Below is a small trained network, with its code and all its weights. Each question gives an input and a target symbol and asks what happens when units are switched off, that is, made to give their printed mean instead of their output.

import numpy as np


def w(rows, s, z=0):
    codes = np.array(rows[::2]) - 128.0
    scale = np.full(codes.shape[1], s)
    scale[-1] = z or s
    return codes * scale


def norm(h):
    return h / np.sqrt((h * h).mean(-1, keepdims=True) + 1e-5)


def f(y):
    return y / 2 * (1 + np.tanh(0.7978845608 * (y + 0.044715 * y**3)))


def softmax(a):
    e = np.exp(a - a.max(-1, keepdims=True))
    return e / e.sum(-1, keepdims=True)


def log_softmax(a):
    a = a - a.max(-1, keepdims=True)
    return a - np.log(np.exp(a).sum(-1, keepdims=True))


def net(x, mask):
    ids = ['αβγδεημψω'.index(c) for c in x.split()]
    T = len(ids)
    res = E[ids] + P[:T]
    r = norm(res)
    for j in range(3):
        rows = slice(3 * j, 3 * j + 3)
        q, k, v = (r @ M[0][rows].T for M in (Q, K, V))
        z = softmax(np.where(np.tri(T) > 0, q @ k.T / 3**0.5, -1e9)) @ v
        o = O[0][rows]
        res = res + np.where(mask[j], z, o[:, -1]) @ o[:, :-1]
    y = f(norm(res) @ A[0][:, :-1].T + A[0][:, -1])
    res = res + np.where(mask[3:19], y, B[0][:, -1]) @ B[0][:, :-1]
    return log_softmax(norm(res)[-1] @ U[:, :-1].T + U[:, -1])


Q, K, V, O, A, B = {}, {}, {}, {}, {}, {}
E = w([
[36,139,47,148],'α',
[76,182,148,130],'β',
[145,123,195,97],'γ',
[146,80,22,171],'δ',
[78,215,157,138],'ε',
[88,216,150,148],'η',
[116,167,253,174],'μ',
[80,221,147,127],'ψ',
[52,161,4,129],'ω',
],0.017)
P = w([
[144,10,99,135],'0',
[169,126,114,165],'1',
[163,129,116,166],'2',
[162,132,122,167],'3',
[158,129,124,167],'4',
[156,133,126,169],'5',
],0.011)
Q[0] = w([
[2,245,111,139],'h0',
[122,188,81,125],'h0',
[128,164,117,88],'h0',
[90,180,156,175],'h1',
[124,118,135,163],'h1',
[112,133,138,239],'h1',
[56,120,124,82],'h2',
[106,167,139,106],'h2',
[181,83,129,72],'h2',
],0.017)
K[0] = w([
[37,55,167,144],'h0',
[36,36,99,89],'h0',
[129,86,166,75],'h0',
[57,54,127,116],'h1',
[109,126,105,120],'h1',
[13,79,89,144],'h1',
[108,72,95,76],'h2',
[87,7,125,90],'h2',
[165,184,122,55],'h2',
],0.012)
V[0] = w([
[254,102,198,223],'h0',
[57,87,203,123],'h0',
[109,141,134,9],'h0',
[112,62,116,206],'h1',
[80,72,143,110],'h1',
[141,185,160,156],'h1',
[196,221,137,145],'h2',
[121,122,115,160],'h2',
[116,98,154,198],'h2',
],0.0085)
O[0] = w([
[139,108,100,207,254],'h0',
[72,204,91,94,239],'h0',
[26,161,86,2,70],'h0',
[116,102,131,132,217],'h1',
[105,146,155,93,192],'h1',
[161,142,91,141,105],'h1',
[158,120,80,84,90],'h2',
[134,189,99,118,136],'h2',
[98,125,207,130,212],'h2',
],0.0082,0.0048)
A[0] = w([
[152,124,139,175,236],'n0',
[199,42,186,82,254],'n1',
[147,175,120,70,203],'n2',
[105,104,163,100,187],'n3',
[149,87,38,99,120],'n4',
[156,131,118,5,113],'n5',
[128,197,130,103,46],'n6',
[113,141,187,137,66],'n7',
[102,187,133,134,86],'n8',
[132,192,126,92,163],'n9',
[106,145,135,146,127],'n10',
[137,110,125,195,161],'n11',
[100,113,67,131,114],'n12',
[144,83,62,93,133],'n13',
[81,109,57,131,94],'n14',
[59,99,104,138,207],'n15',
],0.016,0.0032)
B[0] = w([
[185,146,112,21,254],'n0',
[163,176,22,22,240],'n1',
[208,147,220,128,137],'n2',
[200,208,106,157,153],'n3',
[246,31,48,214,140],'n4',
[243,236,103,147,130],'n5',
[82,28,106,117,152],'n6',
[167,102,127,200,196],'n7',
[141,2,67,148,188],'n8',
[169,103,118,58,158],'n9',
[127,88,54,110,167],'n10',
[126,199,133,49,241],'n11',
[119,95,253,102,135],'n12',
[142,75,130,229,131],'n13',
[117,151,245,122,144],'n14',
[161,176,140,81,175],'n15',
],0.0063,0.0078)
U = w([
[140,96,173,141,193],'α',
[44,192,197,59,60],'β',
[60,106,34,167,225],'γ',
[216,220,199,198,103],'δ',
[138,11,110,39,5],'ε',
[248,50,34,184,89],'η',
[147,229,49,210,53],'μ',
[208,187,104,29,218],'ψ',
[189,59,178,130,160],'ω',
],0.014,0.0027)

Each question gives the input, a string of symbols that net reads in full, and the target symbol t.
The units are the heads (3 rows each of Q, K, V and O) and the neurons (one row each of A and B). Each row of codes is followed by its name. A weight is (code - 128) times the scale printed after its matrix; where a second scale follows, it is the last column's (O, A, B and U).
mask holds one flag per unit, heads first, then neurons. A switched-off unit (its flag False) gives its mean, the last column of its rows in O or B, instead of its output. The means were averaged over made-up inputs and are rounded, as every weight is.
A unit's drop is (log p(t) with every unit on - log p(t) with that unit switched off) / (log p(t) with every unit on - log p(t) with every unit switched off).
The circuit of an input: a set's keep is (log p(t) with only the set's units on - log p(t) with every unit switched off) / (log p(t) with every unit on - log p(t) with every unit switched off). Starting from the 12 units with the biggest drops (on a tie, the unit counted first), units are removed one at a time, each time the one whose removal leaves the highest keep (on an exact tie, the one counted first), for as long as the keep stays at least 0.8.
circuit, biggest first: the units of the circuit, biggest drop first
most important unit: the unit with the biggest drop
k most important neurons: the k neurons with the biggest drops, biggest first
which heads matter: for each layer, one digit per head in row order, 1 if its drop is at least 0.15 and else 0, layers parted by /
drop of u: that unit's drop, to one decimal
input δ β γ ω, target δ: which heads matter	100
input ε β β γ η, target ε: 3 most important neurons	[n6, n8, n9]
input α μ α γ γ ε, target α: most important unit	h0
input ε δ γ ω, target ε: which heads matter	100
input β γ η ω, target β: which heads matter	000
input δ β β, target δ: circuit, biggest first	[h0, n1]
input γ γ δ α, target β: circuit, biggest first	[n14, n12]
input ω γ ε β ω, target ω: 4 most important neurons	[n12, n14, n4, n1]
input η ψ μ ω, target η: 2 most important neurons	[n4, n12]
input η ε μ μ η, target η: 3 most important neurons	[n8, n6, n1]
input ε μ γ ω, target ε: 2 most important neurons	[n4, n12]
input ω β δ β ψ, target ω: drop of n6	0.2
input β η η, target β: drop of n2	0.1
input ε δ β, target ε: drop of n8	0.5
input η η β, target η: most important unit	n8
